Each row has a class, written after it.
[ -9  29   4 -31 -35 -14  14   0  -5  64  26 -26  49  15  50  -6  26   1
   4 -42  56  17  -8  84 -58  11 -20  43  31  10  17   1   4  -7  -8 -50
 -20  15  34 -21 -28 -11]	q_664
[-11  43  13   0 -23 -44  12  30  21  15  59 -27  73  26   7 -26  27 -18
  48 -38  16  -5  -1  87 -21  37 -17  25  11  51  20  14  -4 -45  -6 -20
  25  23  32   9  -3  -9]	q_483
[ 22 -11  24 -29 -20 -74 -22  -7 -31  46 -46 -25 -50 -12  38  -6  -1  57
  14  24 -22  12  -5 -11  44   9 -41  36 -15 -37 -21  15  -7 -30  -7  -6
 -45  27 -18  -5  45   1]	q_713
[  0  -5   1  18 -19 -32  -7  -7 -14   5  -2 -48 -20  12   9 -10  86 -11
  41   4  35   1  15  68  27   0  21  76   0  29  36  31 -17 -10 -10 -43
 -21  19  22   7  33  -1]	q_713
[-14  -9   6   0  -9  -2 -10   9   2 -15 -29   1   9  15  29  12  46  -1
  44   6  21 -30   1 -44 -39 -29  23 -25  12 -14  -3  26 -12   6 -11  21
 -38 -17  -1  -5 -28   5]	q_86
[  6 -25  30  -2   1   8  33   5 -17   9 -41 -38  -1 -10   7   1  31  -5
   6   7   0  31  18  -5 -13 -33 -25 -57  -7  -6 -29  16  52 -11   9  28
 -24  33 -51   6 -33 -36]	q_134
[  6  32  25  51   4   4  -8  -2 -16 -39  15 -51  19  26 -43 -24  79  -5
  57 -13  -8   0 -14 -40  10 -23 -39  12 -26 -20 -11  30  -5 -23  41  68
   2 -14  22  -9  30 -13]	q_86
[  3   7 -40 -16   2  20 -29 -16 -13 -36  26 -46  40  12   7  23  18  20
  37 -22  10   2  -2  33 -19 -18   8  41  -7  -7 -19  -5  -7  -6 -15   2
  15 -12  32 -19 -11   4]	q_44
[ 10   6 -26  12   8   9   5 -18   5  -8 -19 -13  13  -6  29 -12   0  14
  52   4  -2   3 -12  -3  21 -46  15   0 -21  13 -18   7   7  -1 -13  12
 -19 -45   4  -3  34  41]	q_44
[-26  34  11  39 -24   7  -6  12   6  -1  20 -29   8   1 -15 -16  37  -2
  56 -47  36 -55  12  26 -11  -4 -14  -7   1 -13  14   4  24 -25   8 -13
  28 -19  45 -50 -20  -9]	q_813
[ -4   6  34 -47 -18  -4 -14  -3  42   8  -3  12  -4   4   9 -14  30 -24
  21   3  22 -20  22  38 -59 -10  -8 -34  25   8  25  -3 -18  10  12 -34
  25  -8  19 -37 -49 -52]	q_50
[ 28 -26   2  37 -16 -57 -24 -11  -7  14 -17 -38 -37  -3 -25  -9  -2  30
   6 -40   5  -5  27  35  70  39   0  14   5   4 -15   5 -70  22  33   7
  13  20  22  -9  -2   0]	q_939
[ 10  18  30 -18  -7 -67   9  28  16  23  33 -17  32  28  16 -43  27 -18
  19 -28  58 -14 -11  20 -18  18  -8   8  17  -6  22  -3  -1 -14  30 -23
   7  17  21  18 -30 -20]	q_86
[  9 -13 -24  84  28  -3  36 -30  16  -3 -41  -3  -1   4  -8 -25   1   7
  48  -2  30  14  28 -76  -7 -79 -24 -99 -31 -20  -2  10  25 -20  -9   2
  10 -19 -24 -14   7  -6]	q_483
[ -7  28  28 -62 -37 -19 -12  18   9   1   7  -1  23  13  -6 -25  -1 -12
  24  -4  18 -53   3  59 -26 -18  -3  21   2  29  40 -16  -1  -2   2  -7
 -11  -7  14  -5  13 -39]	q_50
[ 29 -17  43 -45   4 -68  -4  -2 -15  32  10 -30   9  -3   1  -3   8  18
  69   6  -5  15 -17 -28  -1 -17  -5  -7 -11 -27 -20  34 -10 -38   3 -27
 -35  11  -4  22  15 -27]	q_483
[ 16  53  55 -21 -41 -56   9  26  22 -16  -2 -57  19   9  41 -45  73 -27
  22   3  53  -5   4  68 -34 -15 -43  56   4 -21  47   1  13 -45  14   7
  40  36  17  16  -9  -5]	q_713
[ 46 -26 -29 -13  12  25  35   1   1  24 -35 -18 -17 -10  56 -15 -16   0
  17  10  23  55   1 -15  67 -56  28 -50 -12  45  -1  -1  23  25  -8  15
 -28  32  14   2 -56   8]	q_664
[-35   6 -70  42 -12  32   3 -13  25 -36  51  44   6  56  46 -34 -49  -8
   6 -69  53 -17 -19 -62   1  16  27  16  12  21 -16  25 -21  17  -3  41
 -21 -24  39 -25  17  88]	q_813
[ 16  18   1  -4   2  17 -10   4 -10  -7  10 -23  46  48   4 -14  47   4
   9   2 -11  21  16 -48 -49 -12 -55 -65 -29 -26 -33  24 -26 -27   5  31
   2 -10  37 -22  11 -42]	q_86
[-15 -12  27  25 -20 -20  15  -9 -30  -3   5   5 -10  22  45   5  27  38
  45  10  21  -7  -8 -28 -67  27  -9 -27  17 -55  -8  39 -22 -32  16 -12
 -41  17 -19 -19 -19 -11]	q_713
[-17  24 -19  89 -12  11  -1   9  25 -42  -7 -10  20  -1 -17 -39  17 -39
  82  -5  33 -27 -36  38   2 -70  33   2  10  83   6   7  19 -12   4  11
   9  36 -20 -11 -11 -28]	q_939
[  8  35 -20 -26 -22 -45   9  -3  37  16  28  59  40   5  71 -28 -58   4
  40 -53  64  -8 -66   3 -52   0  -8  43   7   0 -20 -10 -17  -7 -25 -37
  -3 -26  23 -25   7  64]	q_939
[-35 -16  29  36  -3 -19  33  -9  -8 -25  -6   6  15 -14 -15   5  45  -4
  54  27  -7 -13 -16 -17 -31  11  23 -25 -16  10 -11   4  55 -19 -16   7
  26 -37 -18 -15  -1  14]	q_483
[ 26 -12  10 -20 -35 -18  11 -15 -38 -13  -1 -21  66 -16 -25   4 -17  13
   3   1  -3  12 -22 -13  -2  -6  29  12 -31   1 -12 -15   8 -10  -1  27
 -15   5  -8  -6   1 -15]	q_483
[  0 -11 -18  55 -26  -3  53 -15  25 -22  40  17   2 -26  -8 -10  20 -39
  17  -1  63 -24 -53 -29 -31 -26  32  27  24  24 -24  20   0 -36  11   2
 -14 -24  44 -10 -34  -1]	q_813
[ 22   0 -25  37 -17  20  13 -11 -36  24  -4 -39  15   7  12  13 -13  19
  12  -6  26  12 -17  -8  50 -32  19   7 -11   6  16   6  10  24  -7  11
 -33  33  39  -9  -2   3]	q_664
[ -7 -37 -20 -20 -19   9  33   7  -3  -7  27  21  44  -2 -16  -4  -3  -8
  38  -9  -3  56 -47 -24   0  35   3   2   1  20 -23   6  29 -16  16  60
 -33 -12 -31  -3 -51  -9]	q_483
[ 10  21  48 -32 -25 -12 -43  32  -7  30  21 -28  19  23  22 -29  28   8
  21  -1  -4  11  28   8 -35  -8  -5 -43   4 -18  23  -6  14  -6   6  -2
  -6  25 -15  -2 -17 -78]	q_50
[ 50  28   9  28  -5 -19  30   1   5  17   2  43  12 -37  49 -19   1   8
 -14 -11  46   6 -22 -78   0 -49 -21   6  23 -35   3   7 -35   5 -13 -21
   5  19   0   3  -1  25]	q_483
[ -6  17 -21  21 -31  -1  28 -15  -3   4 -38 -31  65 -13 -21  16 -18  16
  27  25  -5 -15 -15  13 -16 -40   1 -25 -13  20 -12   2  22 -28 -14   0
  16  14  -1 -22  -4 -39]	q_483
[-19   9  -2  62   8 -41  19 -33  37 -24   6  29  13  15  13 -27  -2  31
  76 -22  25 -12 -15 -19 -28  -8   7  23  11 -23  -8   1 -28 -19  20  10
  35 -58   5 -18   3   3]	q_50
[ 10   8  13 -55  -7  -7   2   2 -15  12  -8  -4 -18 -42 -22  43  19 -23
  -7  13  12 -16 -23 -34   4 -40 -16  -1   7 -60  46 -25 -26 -10  24 -20
  -9   2  39   9   9  47]	q_664
[-14 -12  -4 -37  -4   7  30 -12  -3  25  23  13  27   7 -33 -16 -46 -23
 -43 -25  19 -14  14   6 -19  20   8 -24 -17  44  -1  -5  28  -4  -9  -6
 -16 -26 -11   8   4 -11]	q_483
[ -8  28 -22  -1  17  -4 -15 -14  28  37 -17  45  19 -16  24 -21 -59  23
   1 -52  18  -1 -35 -26  17 -21 -12  40  18  11 -16 -11 -38  -5  17  -7
  -1 -12 -11 -15   4  33]	q_86
[   2  -22   43 -108   -3   17  -19   26  -20   -1    6   -1    4    0
   41   18   42   -7   -7   34  -21   -2   27  -38  -17  -11   -1  -35
   -6  -35    5   -8    1   26   -8    1  -13   -8  -18   32   50  -18]	q_134
[-19 -40  40  -4 -11 -58 -34 -17  17  17 -20 -13 -37  -5 -14  35  26  20
  28  38 -65  28  -7 -23  -5  34  16   3   4 -42 -20  12 -33 -10  24  24
  -8 -20   0  -1   6   1]	q_50
[-16   1  32 -34 -19 -14 -23  20  22  21  16 -22  -9  37  11 -28   5 -25
 -17  36   4 -17  20  71 -66  20 -19  -9   1  16   7  20  22 -14 -32 -44
   0 -20   0  16  58  -3]	q_44
[-26  53  -8  61 -30   3 -11 -28  42   1   6 -59  15  35  22 -32  17   5
  27  -1  31 -40   5  34 -56  -5 -16   0  31  -9 -22  46   9 -13  -2   2
  30 -25  22 -31  12  -8]	q_44
[-25 -35 -29  47   9  21  21  -5  17 -11 -16 -23  -1   6  19   5  -8  12
   4  24 -20  13   7  55  45  -6  13  -1  -6  65  -8 -21  23  35  10  53
  15   2   3   9  -8   9]	q_44
[ 22 -38 -21 -18  12 -20 -21 -23  23  31 -40 -28 -14 -31  47  16  27   9
   9 -11  -5  45  32 -23  49 -31 -10 -43  11  12 -35  -8  11  10  -5  11
   7  23 -26  -5 -11 -21]	q_134
[-12   4  30 -11 -33 -22 -32 -12   3 -23 -15 -42   6  12 -15   0  99 -21
  36   0 -34  22  11  19 -28  38  -7  17   2 -26 -24  47 -20 -11  -2  40
  13 -12  25 -27   4   5]	q_129
[ 28  -8  15 -43 -22  11   4  16 -35  -2  -1   0   4 -53   5  20 -12  18
  -5 -16  28   1 -21 -42  -9 -44  33  23  -1 -44   3 -32 -36   5  26  22
 -25 -17 -25  41 -17  10]	q_939
[-16   4  -9 -11 -17 -31  13   4   6  -3  14  26   1  -9  39 -16  16  13
  29  12  19 -17 -21 -42 -20  -1  27  29  25  -8  -4   9 -22 -10 -18 -14
 -21 -20  -9   3  18  35]	q_483
[ 16  -7 -18  30  43 -19  40  -7  20  47  -6  54 -26 -15  24  -7 -69   3
 -15 -58  43   8  -1  18  31 -12 -49  -4  14  35   3 -10  14  -8 -21 -33
   2   9  -2  -5 -20  38]	q_664
[-18   8  -7  16  27  10  25 -17  23  15  20 -27  49   9 -44  17 -17 -33
  32 -15  -6  12 -27 -12  12 -30 -28 -42  -7  34 -11  18  45 -24  23  21
  27  36   6   7 -31 -43]	q_483
[ -3 -22 -10   7 -16  13   7 -23   0   2  13  14 -24 -14  32  -2 -76  28
 -32 -60  55 -13   4 -15  -5   5  56   6   6  -5   3 -26  -3  34  18 -23
   0   4   8 -32 -43  60]	q_813
[ 16 -48  31  -5 -13  20  18   6 -29 -13  43  39 -12 -14 -29  44 -57   7
 -63 -15  -9  -5 -19 -24 -18  29 -24  10 -12 -13 -22 -14  30  15   6  21
 -10  12  -6 -11 -10  -9]	q_813
[-35   8  12 -63 -19 -11 -43  29  23  16 -78 -26  45  26  59  -7  61  -9
  20  42 -35   6  24   0 -26 -42  10 -31   5  10  -9   6 -36  -5  -3  43
 -13   1   2  17  11 -12]	q_86
[ -3  -3  42 -23   1 -13 -21   5   4  14 -21 -11 -27 -37 -38 -17  27  -4
  29  36  -8 -17  15  -7  -1 -44 -18 -30  -1  -3  28  -6 -13 -26  13 -45
  27  -2 -23   8  54 -26]	q_483
[ 11  38  -3  82  14 -27   0 -16  37  -7   1   1 -21 -27 -20 -14  13 -14
  18 -23  38 -58 -16 -40  23 -42  16  16  11 -12  18  -2 -36  -8  12 -23
  14  -6  45 -29 -21  30]	q_86
[ 10 -15 -38 -51 -50 -17   4 -42  30  -5 -45 -32  59  12  21   8   2 -32
   5 -42  23  45   9  69 -57 -23  33  22  -3  38 -10  11 -17   4  -9  26
 -47   8   2 -17 -39  20]	q_129
[ 16  37 -28  49 -31  34  20 -16   7  -6  -7  -2  46  12 -26 -32 -56   0
   5 -43  33   5 -32  -9  -1 -53  28  61 -10   5   5  17 -34 -12   8  50
 -53 -13  12 -10 -23  -4]	q_50
[ 22 -10   1  -2   0  11  15   2 -17  -5  17   4  12 -24 -12  16  40 -20
  -8  14 -15 -27  15  -9  40 -19   1 -21 -23  58  -2 -13  43  30 -45  10
  -2  10  22 -27 -17 -43]	q_483
[  2   0 -16  38  -3 -20   8 -21   4  17 -39 -49  30  -5   1  16  15   4
   4 -36  21  15  12  12  -8 -37  22   3 -14  20 -10  -5  22 -10   2  21
 -24   3 -10  -2 -39  10]	q_86
[ -5 -17 -16  49  -9 -16  -5 -13  14  36   7  -6  -5 -18 -10  25  12  -6
   8 -22   0  20 -11  25  54  35 -15  18  28  36   4   6  -4  -9   6  22
  14   1  24  -4   4  16]	q_664
[ 14  11 -14 -18 -22  -9  10 -27 -29   0  16  12   1   6  39 -16  -7  -2
 -32 -19  56  16 -39  -5 -16  -5 -28  53  -8   3   6 -11  31   8  -7 -21
 -22  52   2 -39  -1  18]	q_713
[-40 -34  19  20 -38 -35   1  -3   9 -13  37  31  -4  12 -19 -23   7 -48
  -8 -24  39 -35 -23  32 -30  36  34  44  20  49   6   5   6  -6  10  -5
 -31 -11  10  -7  28  28]	q_813
[-18  34  37 -53  -8  12   8   7  43  26  -9  26  45   3  39 -12  22 -54
 -19   8   0   3 -10 -25 -42  -8  -3 -54  12  10  -5   4  34   1  -3  34
  44 -24  17   2 -48 -18]	q_50
[-19  17 -11 -14 -35   2 -16  30  14 -13   9 -16  22  40  11 -39  26 -58
  34  12  56 -14 -13  52 -12 -14  19   8  20  54  54  12  33  -7 -25 -19
   5  29  18   4  22  10]	q_664
[-10   1   4 -23  -8  33  11   8  -7  17 -14  23   4 -23  -4  19   8 -15
 -39 -25   2 -32  21  -3   0 -26  -7  -7  16   1  -1 -10  24  26   4  -9
  -2  -3 -18 -12 -19 -20]	q_813
[ 21  25   2 -50 -19 -25  -4   3 -28   0  36 -40   9  -8  12   2  16  40
   6   2   4  -9  -6  22 -48 -19 -35  28   6 -69   4 -32 -11 -15  28 -34
 -23   3  -4  -6  13  -9]	q_44
[-12  53   9  -7 -14  -9  15  32  19   0  31 -36  27  26  22 -29  48  -1
  32   1  35  -1 -11  31 -67  -7  -3  16  18 -17  24   5   0 -25  25 -43
  20  12   8   2 -23  -4]	q_86
[ 44  15 -61  30  11  45  18  18  10  22  32 -50  -9  -6  11  19  41 -26
 -19 -27  16  39  -8  -8  94  -6   1  -2   7  88 -13  39   1  13   0  37
  -6  52  71   7 -76  11]	q_86
[  6   3  15 -34 -13 -19  28   6  -8  16  32  14  37 -12  -3  15 -36   5
  -9  32  -1 -12 -35 -29 -27  -3  -2 -10 -14  -9   4 -12  13 -19 -12 -26
  10   2   9  18  32  -6]	q_483
[ 56  28  12   8  13 -26  -8  20  18  39  14  -3  35 -18  24  -5  10  18
  69 -49  54  -1 -20  -6  30 -45 -42  11   2 -19  21  -2 -15 -11   4 -29
  15   8  36  -6 -28 -31]	q_86
[ 30  -9  15 -24  -4 -21  34  15  16  -1  42  32   5  -9  48  -2 -20   1
  13 -25  18   1  -6 -10  -3   4 -26  -7   8   1   7 -11   9   4   2  -3
 -30   2 -26  18  28  23]	q_134
[-32 -18   7 -24 -30   7 -21  -2  -5 -12 -19 -41  19  37  -7   8  36 -23
   1  56   7 -12  -5  37 -85 -11  -2 -17  12  -4 -16  35   6 -10 -13 -12
 -11   7   9  -3  13 -29]	q_44
[ -5  33  37 -67 -30 -20 -24  50 -10  -6  55 -44  25  40  -1  -9  18 -18
  29 -16  24 -49  10  66 -54  26 -12 -18  -1   6  17   3  13  -8  -5 -26
  23  27  27  10 -12 -42]	q_939
[-50 -54  44 -37  -5 -42  -4   3 -46  -7  25  -8 -16  17 -54  19  30  -9
   8  35  -6 -31   4 -35 -74  13  20 -11 -20 -40   9   0  23 -24 -11 -19
 -55 -26 -27  27  46 -13]	q_483
[ 16  18  -5 -21   5   1   0  14   1  34  29  17  51 -17   7  18 -47  15
 -21  -9 -17  34 -47 -21 -19  -3  -5  30  -9   3 -28 -12  -4 -41  -3  -3
 -11  -1  -8  17  -1  -5]	q_86
[-41  36 -18  53 -21  25   1 -22 -10  12 -34 -11 -11   5  20 -44  34 -13
 -10  26  46 -21 -15 -28  12 -13  31   2  -3  -5  22  16 -12  -4  -1 -26
  21  11  40 -36  16  31]	q_713
[ -2  17 -44   6 -15  50  11  -2   5 -17 -17 -19  40  -4  18   3 -18 -10
  22 -10   9  10 -31  26  23 -56  26  16 -10  79 -21  -3   9  24   0  43
   7  23   3  -2 -16  -3]	q_939
[ -8   3 -15  65  19 -23  20  -9   4   0  13   0 -34 -12  19  -6   2  13
  11   2  14  11 -25 -14  37  11 -29  31  -2  18 -17  12  11 -51  -6  13
  28  22  14   4   0  17]	q_713
[-20  25 -17   0   8  -2   5  -7  28  17 -13  29  60  -3 -29  15 -32 -16
  24   3 -31  22 -36 -28  -8 -30  -5 -13 -12 -15   5 -10  -2 -43  14  17
  21 -32  -7  22  26  -4]	q_50
[ 38  -3   4 -23 -21  38  31   1   6 -35  33  -8   5  -8  29  19  41 -35
  19  50  42  14 -36 -78 -40 -38  -5 -55  -5 -31   5  29 -12  -7   0 -12
  14   5  52   7  30  23]	q_134
[ -12   12  -44 -114  -31   40   -6  -14   44   13    5   53   23    5
   89  -11   -1   12   29   27   27   28  -23   -9  -85  -18   54   11
   24    4   -2    0  -78   11  -15  -67   -4  -59   44  -36  -10   23]	q_50
[ 22 -27  -3  48   0  33  36   5  -4   3   3  32 -14 -12   8   5   7 -29
  -1  -5  22  18 -42 -50  46 -42 -13   1  -3  25 -18  29  19  28   2  27
 -28  30  34 -13 -22   9]	q_813
[-10  20   0  14 -27  48 -21   2 -12 -23 -15  -5   5 -36 -54   8  -2 -25
  12  14   1 -17 -57 -49 -13 -40  20  12  -8 -21 -20   3  20  -5   2  35
   2  -9 -12 -24 -20 -14]	q_939
